Below is a small trained network, with its code and all its weights. Each question gives an input and a target symbol and asks what happens when units are switched off, that is, made to give their printed mean instead of their output.

import numpy as np


def w(rows, s, z=0):
    codes = np.array(rows[::2]) - 128.0
    scale = np.full(codes.shape[1], s)
    scale[-1] = z or s
    return codes * scale


def f(y):
    return np.maximum(y, 0)


def softmax(a):
    e = np.exp(a - a.max(-1, keepdims=True))
    return e / e.sum(-1, keepdims=True)


def log_softmax(a):
    a = a - a.max(-1, keepdims=True)
    return a - np.log(np.exp(a).sum(-1, keepdims=True))


def net(x, mask):
    ids = ['αβγδεηθλμξπστφω'.index(c) for c in x.split()]
    T = len(ids)
    res = E[ids] + P[:T]
    u = 0
    for l in range(2):
        r = res
        for j in range(3):
            rows = slice(4 * j, 4 * j + 4)
            q, k, v = (r @ M[l][rows].T for M in (Q, K, V))
            z = softmax(np.where(np.tri(T) > 0, q @ k.T / 4**0.5, -1e9)) @ v
            o = O[l][rows]
            res = res + np.where(mask[u + j], z, o[:, -1]) @ o[:, :-1]
        u += 3
        y = f(res @ A[l][:, :-1].T + A[l][:, -1])
        res = res + np.where(mask[u : u + 4], y, B[l][:, -1]) @ B[l][:, :-1]
        u += 4
    return log_softmax(res[-1] @ U[:, :-1].T + U[:, -1])


Q, K, V, O, A, B = {}, {}, {}, {}, {}, {}
E = w([
[128,205,244,23],'α',
[146,21,122,155],'β',
[80,132,112,210],'γ',
[195,185,69,22],'δ',
[150,83,157,113],'ε',
[175,142,46,108],'η',
[130,76,137,149],'θ',
[136,165,33,181],'λ',
[147,65,142,127],'μ',
[150,46,134,133],'ξ',
[116,120,156,136],'π',
[180,4,123,124],'σ',
[209,103,22,81],'τ',
[32,204,122,199],'φ',
[149,104,168,94],'ω',
],0.011)
P = w([
[157,185,136,90],'0',
[247,231,153,187],'1',
[113,64,149,143],'2',
[107,81,103,80],'3',
[223,221,171,235],'4',
[96,81,135,169],'5',
[91,73,87,91],'6',
[200,237,174,225],'7',
[82,84,120,203],'8',
[80,76,76,99],'9',
[193,223,197,202],'10',
[128,98,142,133],'11',
],0.011)
Q[0] = w([
[26,2,181,187],'0.h0',
[129,197,82,129],'0.h0',
[178,172,43,101],'0.h0',
[98,171,181,120],'0.h0',
[176,226,85,189],'0.h1',
[148,159,89,191],'0.h1',
[124,32,40,16],'0.h1',
[197,185,92,167],'0.h1',
[124,115,182,243],'0.h2',
[151,96,44,237],'0.h2',
[51,82,227,96],'0.h2',
[92,102,72,152],'0.h2',
],0.0081)
K[0] = w([
[110,168,77,194],'0.h0',
[213,172,166,90],'0.h0',
[177,138,119,82],'0.h0',
[76,86,147,134],'0.h0',
[154,78,110,46],'0.h1',
[160,104,124,97],'0.h1',
[103,155,124,176],'0.h1',
[246,120,70,147],'0.h1',
[143,125,128,164],'0.h2',
[137,165,123,108],'0.h2',
[77,111,130,43],'0.h2',
[118,134,151,123],'0.h2',
],0.012)
V[0] = w([
[162,73,150,153],'0.h0',
[254,102,107,148],'0.h0',
[98,74,109,171],'0.h0',
[135,112,83,37],'0.h0',
[115,184,143,132],'0.h1',
[93,124,132,87],'0.h1',
[74,128,105,183],'0.h1',
[141,119,48,97],'0.h1',
[95,113,92,112],'0.h2',
[177,167,158,224],'0.h2',
[167,71,115,108],'0.h2',
[145,78,85,86],'0.h2',
],0.0092)
O[0] = w([
[200,175,136,131,116],'0.h0',
[219,215,2,130,187],'0.h0',
[173,74,105,100,4],'0.h0',
[111,190,148,81,99],'0.h0',
[97,177,110,124,194],'0.h1',
[70,144,139,51,97],'0.h1',
[49,76,139,141,23],'0.h1',
[144,132,118,151,77],'0.h1',
[128,132,147,77,32],'0.h2',
[224,197,64,180,246],'0.h2',
[99,178,205,191,105],'0.h2',
[86,114,111,92,57],'0.h2',
],0.0063,0.0027)
A[0] = w([
[161,1,188,114,111],'0.n0',
[3,95,18,19,167],'0.n1',
[34,4,46,31,192],'0.n2',
[135,138,239,162,2],'0.n3',
],0.0059,0.0068)
B[0] = w([
[52,218,163,186,176],'0.n0',
[106,217,49,24,222],'0.n1',
[137,180,125,57,252],'0.n2',
[2,86,172,186,142],'0.n3',
],0.011,0.004)
Q[1] = w([
[1,191,37,37],'1.h0',
[102,194,79,139],'1.h0',
[55,130,170,143],'1.h0',
[225,152,167,92],'1.h0',
[79,229,70,116],'1.h1',
[174,187,238,93],'1.h1',
[208,134,185,140],'1.h1',
[128,73,157,104],'1.h1',
[129,184,87,164],'1.h2',
[90,78,54,108],'1.h2',
[134,175,155,152],'1.h2',
[194,87,119,79],'1.h2',
],0.0087)
K[1] = w([
[63,113,2,149],'1.h0',
[120,101,80,212],'1.h0',
[63,41,151,169],'1.h0',
[144,231,244,182],'1.h0',
[37,65,129,118],'1.h1',
[150,131,170,156],'1.h1',
[157,123,177,124],'1.h1',
[206,115,138,100],'1.h1',
[91,43,125,113],'1.h2',
[77,185,84,139],'1.h2',
[126,145,187,86],'1.h2',
[169,125,117,95],'1.h2',
],0.0096)
V[1] = w([
[128,187,171,178],'1.h0',
[90,136,128,204],'1.h0',
[76,139,27,209],'1.h0',
[171,92,172,175],'1.h0',
[152,133,163,160],'1.h1',
[156,211,155,118],'1.h1',
[116,103,46,126],'1.h1',
[2,195,132,190],'1.h1',
[107,175,200,218],'1.h2',
[129,150,117,116],'1.h2',
[100,81,160,202],'1.h2',
[218,208,173,171],'1.h2',
],0.0098)
O[1] = w([
[58,198,191,128,214],'1.h0',
[39,89,165,186,108],'1.h0',
[108,2,160,205,139],'1.h0',
[142,139,197,82,72],'1.h0',
[131,92,104,229,120],'1.h1',
[168,89,149,160,255],'1.h1',
[126,202,193,103,90],'1.h1',
[49,92,146,181,180],'1.h1',
[40,80,176,252,127],'1.h2',
[194,150,147,170,168],'1.h2',
[78,162,200,127,6],'1.h2',
[117,72,71,207,231],'1.h2',
],0.0068,0.0097)
A[1] = w([
[111,95,123,240,118],'1.n0',
[239,52,232,234,96],'1.n1',
[106,163,246,30,254],'1.n2',
[255,68,17,152,218],'1.n3',
],0.0072,0.0071)
B[1] = w([
[208,101,154,35,189],'1.n0',
[99,254,53,90,187],'1.n1',
[176,110,64,185,147],'1.n2',
[70,92,191,130,249],'1.n3',
],0.0089,0.019)
U = w([
[131,130,151,133,126],'α',
[134,126,146,129,115],'β',
[113,162,138,69,55],'γ',
[49,123,177,131,182],'δ',
[155,106,117,93,115],'ε',
[138,65,92,216,254],'η',
[205,151,67,170,195],'θ',
[169,110,174,117,153],'λ',
[8,199,111,150,94],'μ',
[120,133,138,138,90],'ξ',
[79,153,192,150,178],'π',
[143,108,93,134,104],'σ',
[154,112,155,128,138],'τ',
[121,137,154,119,68],'φ',
[126,181,164,129,141],'ω',
],0.017,0.0079)

Each question gives the input, a string of symbols that net reads in full, and the target symbol t.
The units are the heads (4 rows each of Q, K, V and O) and the neurons (one row each of A and B). Each row of codes is followed by its name. A weight is (code - 128) times the scale printed after its matrix; where a second scale follows, it is the last column's (O, A, B and U).
mask holds one flag per unit, layer by layer, with each layer's heads first. A switched-off unit (its flag False) gives its mean, the last column of its rows in O or B, instead of its output. The means were averaged over made-up inputs and are rounded, as every weight is.
A unit's drop is (log p(t) with every unit on - log p(t) with that unit switched off) / (log p(t) with every unit on - log p(t) with every unit switched off).
The circuit of an input: a set's keep is (log p(t) with only the set's units on - log p(t) with every unit switched off) / (log p(t) with every unit on - log p(t) with every unit switched off). Starting from the 12 units with the biggest drops (on a tie, the unit counted first), units are removed one at a time, each time the one whose removal leaves the highest keep (on an exact tie, the one counted first), for as long as the keep stays at least 0.8.
units of the circuit, in order: the units of the circuit, biggest drop first
k most important neurons: the k neurons with the biggest drops, biggest first
top k neurons in layer l: the k neurons of layer l with the biggest drops, biggest first
heads that matter: for each layer, one digit per head in row order, 1 if its drop is at least 0.15 and else 0, layers parted by /
input ξ λ π γ φ ξ α, target μ: units of the circuit, in order	[1.n0]
input η δ φ φ γ, target ω: 4 most important neurons	[1.n0, 0.n1, 1.n2, 1.n1]
input ε φ σ ξ ξ α θ, target μ: 3 most important neurons	[1.n0, 0.n0, 0.n1]
input τ σ α π ξ α σ, target ε: 4 most important neurons	[1.n3, 0.n1, 1.n1, 0.n2]
input α ξ π μ φ ξ α φ λ δ α, target μ: heads that matter	100 / 001
input β σ τ ε α, target θ: 3 most important neurons	[1.n3, 0.n0, 1.n2]
input α σ δ, target η: 2 most important neurons	[1.n1, 1.n0]
input φ β φ, target δ: heads that matter	110 / 111
input π τ α φ τ α δ α ε θ, target γ: units of the circuit, in order	[0.n1, 1.h2, 1.h1]
input α σ α φ α θ σ ε α ω, target μ: 2 most important neurons	[1.n0, 0.n0]
input τ α α α π σ π, target ε: units of the circuit, in order	[0.h2, 0.n1, 1.h2, 1.h0]
input δ φ α γ φ, target ω: heads that matter	101 / 101
input α α η α φ α τ φ σ ξ, target μ: 3 most important neurons	[0.n0, 1.n0, 0.n1]
input α φ τ, target η: units of the circuit, in order	[1.n1]
input α α α α, target θ: top 2 neurons in layer 1	[1.n2, 1.n3]
input ω φ λ ω σ ξ ξ σ σ λ, target η: 3 most important neurons	[1.n1, 0.n0, 0.n2]
input μ α α φ α α φ ξ φ φ δ θ, target δ: units of the circuit, in order	[0.n0, 0.h0]
input τ α α ξ, target ε: 4 most important neurons	[1.n3, 0.n1, 0.n0, 1.n1]
input μ α τ λ, target η: top 2 neurons in layer 1	[1.n1, 1.n3]
input α α φ ω, target μ: most important neuron	[0.n1]
input α α σ σ θ ξ φ η φ η ξ ξ, target δ: units of the circuit, in order	[0.h0, 0.n0]
input α α δ, target η: 3 most important neurons	[1.n3, 1.n1, 1.n0]
input γ τ θ φ α τ φ α α α σ τ, target η: 2 most important neurons	[1.n0, 1.n1]
input α φ α τ φ ω, target η: units of the circuit, in order	[0.h1, 1.h0]
input ε σ ξ σ θ τ α η μ α ξ, target ω: 4 most important neurons	[1.n1, 1.n3, 1.n2, 0.n1]
